Below are the code and all the weights of a small trained network. Each question names an input and a target symbol and asks about switching units off, where a switched-off unit gives its printed mean instead of its output.

import numpy as np


def w(rows, s, z=0):
    codes = np.array(rows[::2]) - 128.0
    scale = np.full(codes.shape[1], s)
    scale[-1] = z or s
    return codes * scale


def norm(h):
    return h / np.sqrt((h * h).mean(-1, keepdims=True) + 1e-5)


def f(y):
    return np.maximum(y, 0)


def softmax(a):
    e = np.exp(a - a.max(-1, keepdims=True))
    return e / e.sum(-1, keepdims=True)


def log_softmax(a):
    a = a - a.max(-1, keepdims=True)
    return a - np.log(np.exp(a).sum(-1, keepdims=True))


def net(x, mask):
    ids = ['βγδεηθλξπσφψω'.index(c) for c in x.split()]
    T = len(ids)
    res = E[ids] + P[:T]
    r = norm(res)
    for j in range(3):
        rows = slice(3 * j, 3 * j + 3)
        q, k, v = (r @ M[0][rows].T for M in (Q, K, V))
        z = softmax(np.where(np.tri(T) > 0, q @ k.T / 3**0.5, -1e9)) @ v
        o = O[0][rows]
        res = res + np.where(mask[j], z, o[:, -1]) @ o[:, :-1]
    y = f(norm(res) @ A[0][:, :-1].T + A[0][:, -1])
    res = res + np.where(mask[3:7], y, B[0][:, -1]) @ B[0][:, :-1]
    return log_softmax(norm(res)[-1] @ U[:, :-1].T + U[:, -1])


Q, K, V, O, A, B = {}, {}, {}, {}, {}, {}
E = w([
[64,163,153,174],'β',
[110,119,70,205],'γ',
[178,133,67,139],'δ',
[151,189,138,48],'ε',
[148,117,87,140],'η',
[188,97,85,244],'θ',
[93,103,48,85],'λ',
[45,95,41,26],'ξ',
[85,87,164,87],'π',
[104,57,1,155],'σ',
[110,85,156,62],'φ',
[121,103,66,87],'ψ',
[140,205,111,150],'ω',
],0.0089)
P = w([
[98,94,3,113],'0',
[98,107,27,110],'1',
[100,112,45,109],'2',
[105,117,59,114],'3',
[103,122,72,116],'4',
[106,125,84,113],'5',
[99,129,99,110],'6',
[93,135,88,113],'7',
],0.0059)
Q[0] = w([
[150,101,253,83],'head 0',
[150,135,186,95],'head 0',
[155,153,120,155],'head 0',
[110,145,180,158],'head 1',
[173,152,129,124],'head 1',
[130,120,91,129],'head 1',
[146,152,125,112],'head 2',
[187,102,169,226],'head 2',
[83,114,110,80],'head 2',
],0.028)
K[0] = w([
[176,8,139,80],'head 0',
[178,95,155,103],'head 0',
[174,170,153,169],'head 0',
[105,96,106,187],'head 1',
[125,192,99,149],'head 1',
[168,154,192,113],'head 1',
[150,153,123,148],'head 2',
[173,6,106,145],'head 2',
[95,177,162,104],'head 2',
],0.019)
V[0] = w([
[112,20,69,145],'head 0',
[193,156,120,216],'head 0',
[231,171,89,51],'head 0',
[138,171,173,125],'head 1',
[55,204,184,166],'head 1',
[17,71,89,176],'head 1',
[133,136,202,160],'head 2',
[247,195,70,67],'head 2',
[180,1,151,15],'head 2',
],0.01)
O[0] = w([
[114,136,216,202,220],'head 0',
[222,95,134,155,90],'head 0',
[168,162,174,40,91],'head 0',
[90,174,153,114,43],'head 1',
[74,189,129,79,24],'head 1',
[156,91,62,64,218],'head 1',
[97,189,94,136,3],'head 2',
[188,167,188,33,174],'head 2',
[42,103,254,113,41],'head 2',
],0.0096,0.0067)
A[0] = w([
[148,207,246,63,184],'neuron 0',
[96,86,103,51,2],'neuron 1',
[202,130,121,232,7],'neuron 2',
[130,151,108,249,12],'neuron 3',
],0.012,0.00057)
B[0] = w([
[10,254,141,199,218],'neuron 0',
[163,224,79,118,175],'neuron 1',
[48,204,177,76,254],'neuron 2',
[40,205,141,133,220],'neuron 3',
],0.0096,0.0069)
U = w([
[55,97,114,16,126],'β',
[144,62,145,94,108],'γ',
[234,179,83,51,156],'δ',
[130,140,142,170,51],'ε',
[164,88,180,141,252],'η',
[205,127,202,119,95],'θ',
[89,237,177,71,121],'λ',
[78,73,147,135,101],'ξ',
[225,148,167,255,64],'π',
[92,133,29,175,103],'σ',
[134,64,143,148,190],'φ',
[75,99,178,105,142],'ψ',
[143,79,161,115,174],'ω',
],0.0098,0.0025)

Each question gives the input, a string of symbols that net reads in full, and the target symbol t.
The units are the heads (3 rows each of Q, K, V and O) and the neurons (one row each of A and B). Each row of codes is followed by its name. A weight is (code - 128) times the scale printed after its matrix; where a second scale follows, it is the last column's (O, A, B and U).
mask holds one flag per unit, heads first, then neurons. A switched-off unit (its flag False) gives its mean, the last column of its rows in O or B, instead of its output. The means were averaged over made-up inputs and are rounded, as every weight is.
A unit's drop is (log p(t) with every unit on - log p(t) with that unit switched off) / (log p(t) with every unit on - log p(t) with every unit switched off).
The circuit of an input: a set's keep is (log p(t) with only the set's units on - log p(t) with every unit switched off) / (log p(t) with every unit on - log p(t) with every unit switched off). Starting from all 7 units, units are removed one at a time, each time the one whose removal leaves the highest keep (on an exact tie, the one counted first), for as long as the keep stays at least 0.8.
circuit, biggest first: the units of the circuit, biggest drop first
most important unit: the unit with the biggest drop
top k neurons: the k neurons with the biggest drops, biggest first
heads that matter: for each layer, one digit per head in row order, 1 if its drop is at least 0.15 and else 0, layers parted by /
drop of u: that unit's drop, to one decimal
input π ε φ π η, target λ: heads that matter	100
input π λ φ ε ψ, target λ: most important unit	neuron 0
input θ λ ξ ω δ θ ε ξ, target λ: circuit, biggest first	[head 1; head 0]
input λ ξ ε β δ θ π, target σ: heads that matter	101
input ω δ σ, target δ: heads that matter	000
input ε γ ψ π η β ω γ, target δ: top 2 neurons	[neuron 1; neuron 0]
input β ω ε λ θ, target λ: heads that matter	010
input β ε ξ θ φ ε β π, target σ: heads that matter	001
input ε π ξ, target λ: top 2 neurons	[neuron 0; neuron 1]
input π π φ δ ψ σ ω β, target δ: circuit, biggest first	[head 0; neuron 0]
input δ ε θ π δ π θ, target λ: top 2 neurons	[neuron 2; neuron 3]
input σ λ ω, target δ: drop of neuron 1	0.0
input ε ξ ω φ, target δ: drop of head 2	0.1
input σ ε ξ θ ω ξ ψ θ, target δ: drop of head 0	1.2
input β β η λ φ, target σ: drop of head 2	0.9
